Below is a small trained network, with its code and all its weights. Each question gives an input and a class and asks what happens when units are switched off, that is, made to give their printed mean instead of their output.

import numpy as np


def w(rows, s, z=0):
    codes = np.array(rows[::2]) - 128.0
    scale = np.full(codes.shape[1], s)
    scale[-1] = z or s
    return codes * scale


def norm(h):
    return h / np.sqrt((h * h).mean(-1, keepdims=True) + 1e-5)


def f(y):
    return np.maximum(y, 0)


def log_softmax(a):
    a = a - a.max(-1, keepdims=True)
    return a - np.log(np.exp(a).sum(-1, keepdims=True))


def net(x, mask):
    res = np.array(x, float).reshape(1, 3) / 4 @ E
    u = 0
    for l in range(4):
        y = f(norm(res) @ A[l][:, :-1].T + A[l][:, -1])
        res = res + np.where(mask[u : u + 8], y, B[l][:, -1]) @ B[l][:, :-1]
        u += 8
    return log_softmax(norm(res)[-1] @ U[:, :-1].T + U[:, -1])


A, B = {}, {}
E = w([
[94,113,137,9,96],'x0',
[37,46,135,118,199],'x1',
[76,77,76,177,37],'x2',
],0.013)
A[0] = w([
[60,100,163,141,134,82],'0.n1',
[157,215,110,71,155,27],'0.n2',
[191,146,127,152,231,34],'0.n3',
[157,180,194,81,211,35],'0.n4',
[81,213,205,42,160,14],'0.n5',
[82,79,130,115,254,4],'0.n6',
[80,82,67,177,45,128],'0.n7',
[80,151,131,7,75,133],'0.n8',
],0.0098,0.0043)
B[0] = w([
[85,156,133,164,161,175],'0.n1',
[163,200,130,130,175,179],'0.n2',
[114,123,254,142,59,206],'0.n3',
[37,139,26,160,62,230],'0.n4',
[199,178,114,100,214,214],'0.n5',
[132,34,219,180,135,226],'0.n6',
[110,246,57,169,157,234],'0.n7',
[217,94,73,18,69,254],'0.n8',
],0.008,0.0062)
A[1] = w([
[195,36,211,98,180,48],'1.n1',
[57,29,65,99,187,128],'1.n2',
[127,58,107,12,172,80],'1.n3',
[15,81,81,20,145,45],'1.n4',
[125,89,121,36,176,9],'1.n5',
[98,43,146,65,184,79],'1.n6',
[83,49,90,75,1,1],'1.n7',
[196,122,134,31,77,67],'1.n8',
],0.011,0.0066)
B[1] = w([
[146,86,178,116,140,205],'1.n1',
[145,150,81,207,117,247],'1.n2',
[147,169,179,147,108,255],'1.n3',
[151,196,141,253,95,228],'1.n4',
[161,148,178,159,126,190],'1.n5',
[175,149,153,158,113,222],'1.n6',
[72,140,92,149,67,184],'1.n7',
[100,125,109,107,167,240],'1.n8',
],0.016,0.0056)
A[2] = w([
[107,193,90,148,152,56],'2.n1',
[128,136,74,16,34,2],'2.n2',
[186,88,116,11,213,57],'2.n3',
[210,102,170,110,112,47],'2.n4',
[10,47,142,174,253,140],'2.n5',
[195,39,196,161,150,73],'2.n6',
[224,126,217,142,200,44],'2.n7',
[4,82,153,155,210,117],'2.n8',
],0.011,0.0054)
B[2] = w([
[137,112,172,147,89,177],'2.n1',
[91,70,98,61,134,180],'2.n2',
[141,249,96,109,139,163],'2.n3',
[154,120,136,134,178,156],'2.n4',
[89,115,101,30,171,215],'2.n5',
[75,159,156,30,136,204],'2.n6',
[97,66,181,83,108,255],'2.n7',
[119,87,78,63,169,186],'2.n8',
],0.013,0.0066)
A[3] = w([
[122,152,236,127,88,2],'3.n1',
[175,117,176,130,135,43],'3.n2',
[59,68,52,81,57,26],'3.n3',
[122,118,159,27,183,172],'3.n4',
[130,149,76,163,58,123],'3.n5',
[100,108,142,138,100,86],'3.n6',
[74,48,5,175,157,38],'3.n7',
[178,149,201,107,117,41],'3.n8',
],0.017,0.0074)
B[3] = w([
[211,64,164,148,158,199],'3.n1',
[180,58,140,125,161,162],'3.n2',
[250,9,119,110,151,182],'3.n3',
[71,129,91,184,119,254],'3.n4',
[60,95,167,141,101,221],'3.n5',
[145,145,130,155,167,132],'3.n6',
[187,238,136,52,148,198],'3.n7',
[170,107,149,117,199,200],'3.n8',
],0.016,0.01)
U = w([
[233,81,221,157,187,249],'0',
[149,240,61,31,177,145],'1',
[74,166,153,226,8,188],'2',
[178,7,67,61,40,6],'3',
[3,44,137,122,186,17],'4',
],0.022,0.0023)

Each question gives the input, the list of numbers given to net, and the class t.
The units are the neurons (one row each of A and B). Each row of codes is followed by its name. A weight is (code - 128) times the scale printed after its matrix; where a second scale follows, it is the last column's (A, B and U).
mask holds one flag per neuron, layer by layer. A switched-off neuron (its flag False) gives its mean, the last column of its row in B, instead of its output. The means were averaged over made-up inputs and are rounded, as every weight is.
A unit's drop is (log p(t) with every unit on - log p(t) with that unit switched off) / (log p(t) with every unit on - log p(t) with every unit switched off).
unit that matters most: the unit with the biggest drop
top k neurons: the k neurons with the biggest drops, biggest first
drop of u: that unit's drop, to one decimal
input [-8,3,2], class 1: unit that matters most => 3.n7
input [1,-4,1], class 3: top 2 neurons => (2.n2 1.n4)
input [6,8,0], class 0: top 4 neurons => (0.n4 0.n6 1.n1 0.n7)
input [-6,1,-7], class 4: top 3 neurons => (1.n4 1.n3 1.n6)
input [-3,8,1], class 1: top 2 neurons => (3.n7 1.n2)
input [-5,1,-3], class 4: top 2 neurons => (1.n4 1.n3)
input [0,-3,3], class 2: top 2 neurons => (0.n7 0.n8)
input [-6,1,-6], class 4: top 3 neurons => (1.n4 1.n3 1.n6)
input [-1,0,2], class 2: top 2 neurons => (0.n7 1.n8)
input [-1,-6,2], class 2: drop of 0.n8 => 2.3
input [3,2,3], class 2: drop of 1.n4 => 0.1
input [3,-8,8], class 3: drop of 3.n3 => 0.8
input [-6,8,3], class 1: drop of 3.n7 => 0.4
input [2,-5,2], class 3: unit that matters most => 3.n3
